X = [[145, 102, 147, 128, 141, 102, 133, 121, 120, 145, 132, 119, 120, 133, 149, 142], [111, 140, 125, 109, 140, 132, 154, 107, 133, 143, 128, 154, 135, 128, 153, 109], [120, 153, 127, 108, 103, 153, 128, 143, 142, 147, 152, 114, 119, 143, 101, 140], [152, 144, 131, 137, 145, 118, 115, 142, 154, 142, 144, 138, 119, 112, 131, 104], [154, 130, 109, 121, 123, 137, 131, 110, 134, 152, 101, 118, 127, 111, 155, 132]]
X[0,0]: 145
X[2]: [120, 153, 127, 108, 103, 153, 128, 143, 142, 147, 152, 114, 119, 143, 101, 140]
X[4,7]: 110
X[3]: [152, 144, 131, 137, 145, 118, 115, 142, 154, 142, 144, 138, 119, 112, 131, 104]
X[:, 13]: [133, 128, 143, 112, 111]
X[4,9]: 152
X[:, 4]: [141, 140, 103, 145, 123]
X[:, 14]: [149, 153, 101, 131, 155]
X[1]: [111, 140, 125, 109, 140, 132, 154, 107, 133, 143, 128, 154, 135, 128, 153, 109]
X[0,3]: 128
X[0]: [145, 102, 147, 128, 141, 102, 133, 121, 120, 145, 132, 119, 120, 133, 149, 142]
X[:, 6]: [133, 154, 128, 115, 131]
X[3,9]: 142
X[0,2]: 147
X[4,2]: 109
X[3,5]: 118
X[1,9]: 143
X[3,3]: 137
X[0,8]: 120
X[1,0]: 111
X[2,13]: 143
X[3,10]: 144
X[0,15]: 142
X[0,12]: 120
X[2,15]: 140
X[4,4]: 123
X[1,2]: 125
X[1,7]: 107
X[2,6]: 128

A =
117  121  118  129  146  114  131
127  120  144  145  121  114  107
Indices start at 0.
(0, 0) => 117
(1, 4) => 121
(0, 2) => 118
(1, 6) => 107
(1, 0) => 127

a =
[[126 126 143 116 144 131 120 138]
 [124 122 136 134 133 126 131 130]
 [124 133 128 137 118 135 132 124]
 [127 126 128 133 126 127 131 126]
 [127 125 126 137 123 126 134 124]
 [128 127 128 129 128 127 129 128]
 [132 134 136 102 144 131 112 139]
 [130 128 118 135 119 125 133 122]
 [127 128 124 135 122 128 132 124]
 [128 127 129 129 129 127 129 128]
 [127 127 129 129 129 127 128 128]]
a[0,0] = 126
a[7,1] = 128
a[6,2] = 136
a[6] = [132, 134, 136, 102, 144, 131, 112, 139]
a[10,1] = 127
a[4,0] = 127
a[3,5] = 127
a[2,7] = 124
a[:, 5] = [131, 126, 135, 127, 126, 127, 131, 125, 128, 127, 127]
a[6,3] = 102
a[:, 0] = [126, 124, 124, 127, 127, 128, 132, 130, 127, 128, 127]
a[9,4] = 129
a[3,3] = 133
a[0] = [126, 126, 143, 116, 144, 131, 120, 138]
a[3,2] = 128
a[7,5] = 125
a[3,6] = 131
a[9,6] = 129
a[5,2] = 128
a[8,5] = 128
a[9,7] = 128
a[1,2] = 136
a[0,4] = 144
a[9] = [128, 127, 129, 129, 129, 127, 129, 128]
a[:, 1] = [126, 122, 133, 126, 125, 127, 134, 128, 128, 127, 127]
a[4,1] = 125
a[1] = [124, 122, 136, 134, 133, 126, 131, 130]
a[0,1] = 126

grid =
[[104 151 108 149 113 147]
 [139 137 135 147 147 135]
 [149 123 145 120 124 120]
 [152 132 100 103 155 105]
 [116 142 138 126 118 121]
 [105 151 150 102 141 145]
 [107 140 146 136 114 119]
 [138 130 103 136 103 111]
 [116 121 146 109 125 150]
 [153 131 117 132 113 145]
 [147 117 129 153 119 150]
 [155 134 129 119 154 112]
 [124 111 101 128 129 149]
 [155 108 154 129 117 135]]
grid[-14][-6] = 104
grid[:, 5] = [147, 135, 120, 105, 121, 145, 119, 111, 150, 145, 150, 112, 149, 135]
grid[-5][-2] = 113
grid[8][2] = 146
grid[:, -4] = [108, 135, 145, 100, 138, 150, 146, 103, 146, 117, 129, 129, 101, 154]
grid[:, -6] = [104, 139, 149, 152, 116, 105, 107, 138, 116, 153, 147, 155, 124, 155]
grid[10][-4] = 129
grid[2] = [149, 123, 145, 120, 124, 120]
grid[5] = [105, 151, 150, 102, 141, 145]
grid[-9][-1] = 145
grid[-4] = [147, 117, 129, 153, 119, 150]
grid[11][-2] = 154
grid[-8][-2] = 114
grid[-5] = [153, 131, 117, 132, 113, 145]
grid[-6][1] = 121
grid[5][1] = 151
grid[2][-3] = 120
grid[-3][5] = 112
grid[2][4] = 124
grid[9][-6] = 153
grid[1][0] = 139
grid[5][3] = 102
grid[:, -2] = [113, 147, 124, 155, 118, 141, 114, 103, 125, 113, 119, 154, 129, 117]
grid[-3][2] = 129
grid[-4][3] = 153
grid[3][4] = 155
grid[-2][-3] = 128
grid[-2][-5] = 111
grid[8] = [116, 121, 146, 109, 125, 150]
grid[-9][-4] = 150
grid[-1][1] = 108

data =
[[127 101 129 109 133 129 128 127 129 128 134]
 [128 123 127 124 129 128 128 128 128 127 127]
 [129 133 137 135 125 128 128 129 128 130 137]
 [129 122 127 125 129 128 128 128 129 127 126]
 [128 128 127 130 127 128 128 127 128 130 129]
 [129 129 127 130 127 128 128 128 128 128 126]
 [127 135 126 131 128 128 128 128 127 128 126]]
Indices start at 0.
row 0 col 0 -> 127
row 2 col 8 -> 128
row 1 col 7 -> 128
row 0 col 8 -> 129
row 4 col 1 -> 128
row 4 col 7 -> 127
row 4 col 0 -> 128
row 1 col 10 -> 127
row 0 col 6 -> 128
row 3 col 5 -> 128
row 3 col 9 -> 127
row 3 col 4 -> 129
row 5 col 1 -> 129
row 2 col 0 -> 129
row 2 col 2 -> 137
row 2 col 4 -> 125
row 3 col 7 -> 128
row 5 col 4 -> 127
row 4 col 10 -> 129
row 3 col 1 -> 122
row 4 col 4 -> 127
row 5 col 0 -> 129
row 4 col 5 -> 128
row 1 col 3 -> 124
row 2 col 3 -> 135
row 1 col 9 -> 127
row 4 col 3 -> 130
